Below are the code and all the weights of a small trained network. Each question names an input and a class and asks about switching units off, where a switched-off unit gives its printed mean instead of its output.

import numpy as np


def w(rows, s, z=0):
    codes = np.array(rows[::2]) - 128.0
    scale = np.full(codes.shape[1], s)
    scale[-1] = z or s
    return codes * scale


def f(y):
    return y / 2 * (1 + np.tanh(0.7978845608 * (y + 0.044715 * y**3)))


def log_softmax(a):
    a = a - a.max(-1, keepdims=True)
    return a - np.log(np.exp(a).sum(-1, keepdims=True))


def net(x, mask):
    res = np.array(x, float).reshape(1, 5) / 4 @ E
    y = f(res @ A[0][:, :-1].T + A[0][:, -1])
    res = res + np.where(mask, y, B[0][:, -1]) @ B[0][:, :-1]
    return log_softmax(res[-1] @ U[:, :-1].T + U[:, -1])


A, B = {}, {}
E = w([
[168,100,104,109,125,204,158,12],'x0',
[63,191,86,105,121,216,135,159],'x1',
[225,125,127,57,131,122,209,97],'x2',
[13,80,178,25,162,58,104,90],'x3',
[131,205,191,48,254,91,203,176],'x4',
],0.0086)
A[0] = w([
[138,48,144,148,34,165,90,18,99],'neuron 1',
[178,102,116,90,107,138,187,101,163],'neuron 2',
[157,203,96,203,79,216,173,190,95],'neuron 3',
[141,97,110,138,93,117,84,80,105],'neuron 4',
[114,120,81,169,149,99,111,152,61],'neuron 5',
[93,147,200,111,146,104,144,107,192],'neuron 6',
[152,51,95,112,81,182,92,3,138],'neuron 7',
[89,167,122,167,118,184,82,161,126],'neuron 8',
[196,88,104,199,131,55,147,81,134],'neuron 9',
[246,199,125,147,209,189,171,113,186],'neuron 10',
[131,119,105,74,106,169,148,114,67],'neuron 11',
[195,60,157,118,197,68,94,93,10],'neuron 12',
[90,89,218,119,183,73,135,153,154],'neuron 13',
[35,176,97,93,190,182,147,150,77],'neuron 14',
[94,168,177,195,100,119,93,155,61],'neuron 15',
[113,113,143,173,165,111,24,128,2],'neuron 16',
],0.011,0.0048)
B[0] = w([
[121,174,102,144,182,159,175,145,247],'neuron 1',
[117,107,66,153,157,138,172,168,191],'neuron 2',
[115,87,57,193,129,159,177,211,244],'neuron 3',
[94,141,140,147,163,133,166,158,179],'neuron 4',
[128,134,91,136,130,100,156,137,146],'neuron 5',
[91,144,81,103,116,119,67,88,204],'neuron 6',
[184,184,133,153,167,157,123,166,245],'neuron 7',
[91,80,96,118,106,60,88,125,196],'neuron 8',
[133,164,129,90,178,146,90,95,202],'neuron 9',
[151,196,90,183,193,171,133,168,247],'neuron 10',
[120,146,108,166,143,129,176,89,147],'neuron 11',
[64,98,126,95,109,105,102,104,178],'neuron 12',
[82,122,138,74,111,48,91,156,237],'neuron 13',
[110,160,221,70,167,114,79,3,208],'neuron 14',
[89,138,82,147,63,159,199,127,177],'neuron 15',
[134,95,107,161,69,151,168,155,169],'neuron 16',
],0.011,0.012)
U = w([
[37,28,43,132,42,105,148,197,99],'0',
[176,223,90,151,228,223,221,151,200],'1',
[201,9,255,145,65,206,183,4,3],'2',
[43,141,189,7,172,90,84,27,179],'3',
],0.0061,0.0048)

Each question gives the input, the list of numbers given to net, and the class t.
The units are the neurons (one row each of A and B). Each row of codes is followed by its name. A weight is (code - 128) times the scale printed after its matrix; where a second scale follows, it is the last column's (A, B and U).
mask holds one flag per neuron, in row order. A switched-off neuron (its flag False) gives its mean, the last column of its row in B, instead of its output. The means were averaged over made-up inputs and are rounded, as every weight is.
A unit's drop is (log p(t) with every unit on - log p(t) with that unit switched off) / (log p(t) with every unit on - log p(t) with every unit switched off).
The circuit of an input: a set's keep is (log p(t) with only the set's units on - log p(t) with every unit switched off) / (log p(t) with every unit on - log p(t) with every unit switched off). Starting from the 12 units with the biggest drops (on a tie, the unit counted first), units are removed one at a time, each time the one whose removal leaves the highest keep (on an exact tie, the one counted first), for as long as the keep stays at least 0.8.
units of the circuit, in order: the units of the circuit, biggest drop first
k most important neurons: the k neurons with the biggest drops, biggest first
drop when u is switched off: that unit's drop, to one decimal
input [-3,-3,-3,3,-8], class 1: units of the circuit, in order => (neuron 1)
input [-1,-4,-5,-3,3], class 0: units of the circuit, in order => (neuron 7; neuron 1)
input [-2,-1,-2,-6,-3], class 0: units of the circuit, in order => (neuron 7; neuron 8)
input [6,-6,-7,-2,8], class 3: units of the circuit, in order => (neuron 3; neuron 7)
input [-5,6,0,8,-6], class 3: 2 most important neurons => (neuron 3; neuron 14)
input [-8,5,-7,-3,5], class 0: 2 most important neurons => (neuron 3; neuron 15)
input [4,-8,-5,6,-5], class 1: 2 most important neurons => (neuron 1; neuron 7)
input [0,-7,-8,-3,4], class 0: 3 most important neurons => (neuron 14; neuron 16; neuron 15)
input [-8,-4,-5,-6,8], class 0: 3 most important neurons => (neuron 13; neuron 7; neuron 1)
input [-3,-2,-1,-2,1], class 0: 4 most important neurons => (neuron 14; neuron 7; neuron 1; neuron 10)
input [0,8,3,7,-5], class 3: drop when neuron 3 is switched off => 0.7
input [-8,-5,6,0,-3], class 3: drop when neuron 3 is switched off => 0.2
input [-4,7,-4,6,-2], class 3: drop when neuron 14 is switched off => 0.6
input [-4,7,-5,2,-1], class 3: units of the circuit, in order => (neuron 14)
